Here is a tiny trained network, its code and every weight. The questions are about switching its units off for an input and a class, where a switched-off unit gives its printed mean instead of its output.

import numpy as np


def w(rows, s, z=0):
    codes = np.array(rows[::2]) - 128.0
    scale = np.full(codes.shape[1], s)
    scale[-1] = z or s
    return codes * scale


def norm(h):
    return h / np.sqrt((h * h).mean(-1, keepdims=True) + 1e-5)


def f(y):
    return y / 2 * (1 + np.tanh(0.7978845608 * (y + 0.044715 * y**3)))


def log_softmax(a):
    a = a - a.max(-1, keepdims=True)
    return a - np.log(np.exp(a).sum(-1, keepdims=True))


def net(x, mask):
    res = np.array(x, float).reshape(1, 7) / 4 @ E
    u = 0
    for l in range(3):
        y = f(norm(res) @ A[l][:, :-1].T + A[l][:, -1])
        res = res + np.where(mask[u : u + 5], y, B[l][:, -1]) @ B[l][:, :-1]
        u += 5
    return log_softmax(norm(res)[-1] @ U[:, :-1].T + U[:, -1])


A, B = {}, {}
E = w([
[142,201,102,169,132,61,107,225],'x0',
[165,133,174,92,3,129,84,205],'x1',
[227,125,110,118,155,151,134,144],'x2',
[177,149,186,93,15,81,77,97],'x3',
[255,140,177,71,111,144,106,126],'x4',
[44,205,101,183,110,196,76,103],'x5',
[87,200,226,156,252,89,205,157],'x6',
],0.006)
A[0] = w([
[161,158,70,226,182,171,109,82,118],'L0N1',
[30,135,62,151,22,108,80,122,127],'L0N2',
[147,116,92,118,182,198,93,4,153],'L0N3',
[113,183,109,82,60,196,131,2,55],'L0N4',
[26,69,139,209,216,143,55,14,2],'L0N5',
],0.0058,0.0029)
B[0] = w([
[66,194,95,63,162,167,118,143,212],'L0N1',
[140,99,197,168,156,148,126,161,253],'L0N2',
[50,188,153,53,99,158,135,36,253],'L0N3',
[167,91,90,255,123,126,181,208,194],'L0N4',
[218,114,137,94,117,203,83,158,239],'L0N5',
],0.0095,0.0025)
A[1] = w([
[203,219,189,80,139,58,168,114,6],'L1N1',
[194,196,133,58,160,103,179,74,58],'L1N2',
[114,11,100,119,137,180,207,26,150],'L1N3',
[177,105,252,106,242,125,163,89,14],'L1N4',
[19,141,139,254,53,169,65,180,44],'L1N5',
],0.0059,0.0023)
B[1] = w([
[164,106,196,97,104,196,200,86,190],'L1N1',
[90,195,114,158,162,201,105,164,185],'L1N2',
[127,125,133,175,76,153,254,34,252],'L1N3',
[139,117,208,129,150,161,214,111,211],'L1N4',
[156,109,176,245,76,129,53,93,240],'L1N5',
],0.0096,0.0033)
A[2] = w([
[107,32,108,108,207,242,95,109,177],'L2N1',
[81,135,151,159,255,94,181,189,176],'L2N2',
[203,64,125,46,27,97,105,203,184],'L2N3',
[143,145,82,135,106,169,139,71,245],'L2N4',
[182,196,159,159,154,117,150,184,1],'L2N5',
],0.0087,0.0014)
B[2] = w([
[196,134,26,103,39,28,35,98,214],'L2N1',
[74,9,99,94,80,90,154,187,249],'L2N2',
[204,137,131,139,254,24,99,74,254],'L2N3',
[177,172,47,105,176,99,132,74,212],'L2N4',
[72,164,42,189,83,171,207,72,189],'L2N5',
],0.0093,0.0048)
U = w([
[106,205,109,76,208,171,73,135,85],'0',
[143,111,185,50,133,183,77,214,6],'1',
[152,126,196,92,131,211,250,96,131],'2',
[129,120,179,245,59,172,56,160,136],'3',
[232,111,174,132,227,35,87,152,122],'4',
[175,134,38,118,134,131,123,64,172],'5',
[66,57,90,122,137,82,174,229,136],'6',
],0.015)

Each question gives the input, the list of numbers given to net, and the class t.
The units are the neurons (one row each of A and B). Each row of codes is followed by its name. A weight is (code - 128) times the scale printed after its matrix; where a second scale follows, it is the last column's (A, B and U).
mask holds one flag per neuron, layer by layer. A switched-off neuron (its flag False) gives its mean, the last column of its row in B, instead of its output. The means were averaged over made-up inputs and are rounded, as every weight is.
A unit's drop is (log p(t) with every unit on - log p(t) with that unit switched off) / (log p(t) with every unit on - log p(t) with every unit switched off).
The circuit of an input: a set's keep is (log p(t) with only the set's units on - log p(t) with every unit switched off) / (log p(t) with every unit on - log p(t) with every unit switched off). Starting from the 12 units with the biggest drops (on a tie, the unit counted first), units are removed one at a time, each time the one whose removal leaves the highest keep (on an exact tie, the one counted first), for as long as the keep stays at least 0.8.
units of the circuit, in order: the units of the circuit, biggest drop first
top k neurons: the k neurons with the biggest drops, biggest first
top k neurons in layer l: the k neurons of layer l with the biggest drops, biggest first
drop of u: that unit's drop, to one decimal
input [6,3,-2,-2,-8,3,3], class 3: units of the circuit, in order => (L1N5)
input [8,1,1,-2,4,0,4], class 6: top 2 neurons => (L2N2 L0N3)
input [6,3,-4,-7,3,-1,-3], class 4: top 2 neurons => (L1N2 L0N3)
input [-4,-5,-8,2,4,4,-5], class 3: top 4 neurons => (L0N4 L1N5 L0N2 L2N3)
input [-7,-4,2,5,-4,-2,-6], class 2: top 4 neurons => (L1N3 L0N3 L0N4 L2N3)
input [-6,6,-7,-3,-8,1,7], class 3: top 2 neurons => (L1N5 L0N5)
input [7,-8,0,4,7,8,5], class 0: top 3 neurons => (L0N1 L1N3 L0N2)
input [-5,-2,3,8,2,7,-1], class 3: top 2 neurons => (L0N4 L1N5)
input [-3,-8,-2,6,2,5,5], class 0: top 2 neurons in layer 0 => (L0N3 L0N1)
input [-1,-3,-7,5,2,7,8], class 3: top 3 neurons => (L1N5 L1N3 L0N3)
input [-3,1,3,1,6,-3,0], class 2: top 4 neurons => (L1N4 L0N5 L1N2 L1N1)
input [4,-5,-1,-5,8,0,6], class 6: top 2 neurons => (L2N2 L1N3)
input [7,5,-6,-4,8,3,5], class 2: top 2 neurons in layer 2 => (L2N5 L2N1)
input [4,-7,4,0,2,6,4], class 0: units of the circuit, in order => (L0N1)
input [-7,7,-1,4,2,-5,3], class 4: top 2 neurons => (L2N3 L0N3)
input [-5,3,0,5,3,5,-1], class 3: top 2 neurons => (L0N4 L1N5)
input [5,-1,1,3,-7,-7,1], class 6: top 2 neurons => (L2N2 L0N5)
input [1,-2,-2,-8,3,-5,4], class 6: drop of L2N2 => 0.8
input [6,-8,-4,-5,0,-7,-3], class 6: drop of L2N2 => 0.7
input [1,7,2,-3,3,-2,5], class 2: units of the circuit, in order => (L1N1)
input [-3,7,-7,6,0,-1,-7], class 4: drop of L2N3 => 0.9
input [-1,8,-8,0,8,-1,1], class 4: drop of L1N4 => 0.0
